a = 0.89	2.02	-2.71	0.60	-4.80	-7.68	0.54	2.98	-2.29	2.83
The 2nd largest entry is 2.83
What is the third entry from the left?
A: -2.71
The fifth entry is -4.80
The second entry from the right: -2.29
What is the second entry from the left?
A: 2.02
The entry just left of the largest entry: 0.54
The first entry -> 0.89

arr =
[[-1.17 -3.05 -1.56 -0.82  2.84 -1.32  5.22]
 [ 0.78  2.53 -1.96  3.21 -1.42  4.83  4.16]
 [ 4.09  1.38  6.44  1.09 -7.66 -1.69 -1.94]
 [ 6.33  6.46 -7.15  6.44 -3.97 -2.30  4.00]
 [ 6.89 -0.20 -4.06  1.51 -1.78  4.71  6.23]
 [-3.45 -1.94 -2.27 -0.43  5.36 -3.81 -2.80]
 [-3.62  2.86  1.98  5.27  3.19 -3.79  4.55]
 [ 4.46  0.91  1.27  2.24 -0.89  1.12 -2.82]
 [-1.50  2.43 -2.41 -3.97  1.35 -2.13  0.58]
 [ 1.24  1.50 -0.07 -3.75  0.13 -3.31 -1.38]]
The bottom-left entry -> 1.24
Give the largest entry in the last row.
A: 1.50
The entry in the top-left corner -> -1.17
Give the top-right entry.
A: 5.22
The last entry of the largest entry's row: 6.23
Give the 2nd entry on the diagonal from the top-right corner.
A: 4.83
The bottom entry of the column that holds the smallest entry -> 0.13
Give the entry just right of 5.36.
A: -3.81
Give the entry directly below 5.36.
A: 3.19
Give the entry directly above -0.07.
A: -2.41
Give the first entry in the row that holds the smallest entry.
A: 4.09
The entry just right of 0.78: 2.53
Give the last entry in the row that holds the smallest entry.
A: -1.94
The bottom-right entry: -1.38
Give the entry directly below the smallest entry.
A: -3.97
Give the entry just right of -2.41.
A: -3.97
The third entry on the diagonal from the top-right corner: -7.66
Give the entry just right of the largest entry.
A: -0.20
The top entry of the column that holds the smallest entry is 2.84
Give the entry directly below 4.83.
A: -1.69
Give the smallest entry in the first row.
A: -3.05
The entry directly above the largest entry: 6.33
Give the entry just left of 3.21.
A: -1.96
Give the third smallest entry.
A: -4.06
Give the second largest entry.
A: 6.46
The entry directly below 2.53: 1.38
Give the second-last entry, reading row by row.
A: -3.31
The entry directly below 5.22 -> 4.16
Give the entry directly above -7.15.
A: 6.44
Give the smallest entry in the first column.
A: -3.62

[[ 0.12  0.78 -2.86 -0.65  0.73  2.57 -3.13 -4.89  6.69  3.41 -0.33 -5.68
  -0.61]
 [-0.09 -0.78 -1.18 -3.69 -2.11  1.76 -1.63 -3.28  5.22 -3.33 -2.36  1.92
  -0.87]
 [ 1.78 -5.66 -2.02  1.39 -2.81  1.17 -4.20  5.51 -6.68  5.91  3.35 -8.40
   0.01]]
The entry just right of 1.92: -0.87
The entry just right of -5.66?
A: -2.02
The entry just left of the smallest entry?
A: 3.35
The first entry in reading order -> 0.12
The entry just left of -3.13?
A: 2.57
The entry just left of -1.18 -> -0.78
The third smallest entry is -5.68
The entry just left of the centre entry?
A: 1.76
The entry just right of 1.39 is -2.81
The entry just right of -2.36?
A: 1.92
The largest entry?
A: 6.69
The minimum is -8.40
The second smallest entry -> -6.68
The entry just right of the centre entry: -3.28
The entry just left of -2.02?
A: -5.66
The second entry in reading order?
A: 0.78

data =
[[4 4 5 7]
 [4 5 4 7]
 [6 6 6 5]
 [6 6 6 6]
 [4 3 5 7]
 [5 5 5 5]
 [5 5 6 5]
 [2 0 5 5]
 [5 5 6 5]
 [4 5 3 7]
 [5 5 6 6]
 [6 5 6 5]
 [6 5 7 5]
 [8 6 8 2]
 [4 3 6 4]]
What is the third entry from the end, reading row by row?
A: 3
What is the top-right entry?
A: 7
The 5th entry in reading order is 4
The entry directly above the smallest entry: 5
What is the entry directly below the smallest entry?
A: 5
The entry in the bottom-left corner -> 4
The largest entry in the first column -> 8
The last entry, reading row by row: 4
The second entry, reading row by row -> 4
The 2nd-last entry, reading row by row: 6
The second entry on the diagonal from the top-right corner -> 4
What is the entry in the top-left corner?
A: 4
What is the last entry of the smallest entry's row?
A: 5
The first entry in the row that holds the smallest entry -> 2
The 3rd entry on the main diagonal is 6
What is the entry just right of the smallest entry?
A: 5
What is the 3rd entry on the diagonal from the top-right corner?
A: 6

Questions about the table below. Indices start at 1.
1) Find the entry at row 1, column 1.
2) Find the entry directly below 0.50.
3) Find the centre entry.
4) Find the entry just right of 0.33.
5) Find the entry at row 1, column 2.
6) Find the bottom entry of the column that holds the largest entry.
7) Find the entry at row 3, column 2.
8) Find the entry in row 3 and column 1.
-1.72,-2.05,5.21,-0.32,0.50,5.96,4.81,-1.46,-3.05
-1.59,-0.36,1.94,-2.82,2.73,0.87,-0.32,-2.14,-1.23
-3.29,2.73,-0.49,0.01,4.63,2.19,-1.47,0.15,-4.51
3.61,1.00,-6.31,4.12,-4.99,-3.18,0.22,2.91,4.78
0.56,0.72,-6.39,0.33,-1.62,-3.42,-0.61,1.69,1.99
-1.35,0.21,2.41,-1.86,3.42,1.85,-1.15,0.25,-3.29
4.70,0.51,4.62,2.54,-1.43,0.36,-0.07,3.13,-2.93
1) -1.72
2) 2.73
3) -4.99
4) -1.62
5) -2.05
6) 0.36
7) 2.73
8) -3.29

Read these off the table that follows. Counting starts at 1.
1) Give the entry in the top-right corner.
2) Give the entry in row 1 and column 3.
3) Give the entry in the bottom-left corner.
4) Give the entry in row 3 and column 1.
5) Give the entry directly below the largest entry.
6) Give the entry directly below the smallest entry.
7) Give the entry at row 1, column 1.
8) Give the entry at row 1, column 2.
  0    8   -9   12   -9    8   42
 21   13  -11   18    7   -4   -5
 -4   -3   13   16    0   23   13
  6    3  -34   -4  -30   14   12
  9   12    9  -12  -32  -17  -12
  9    3  -14   -6  -15   -4   -7
  5    9  -32   14   -2    5  -15
 10    8   -7   -6  -15   -6    1
 24    9  -10   10   13    7   14
 -8   -2  -14   -4  -30    9  -15
 14   -1   20   17    8  -19   12
  3   13   10   16   25    2  -13
  8   24  -15   12    5    4  -10
  2   -1  -16   17   12   17   23
1) 42
2) -9
3) 2
4) -4
5) -5
6) 9
7) 0
8) 8
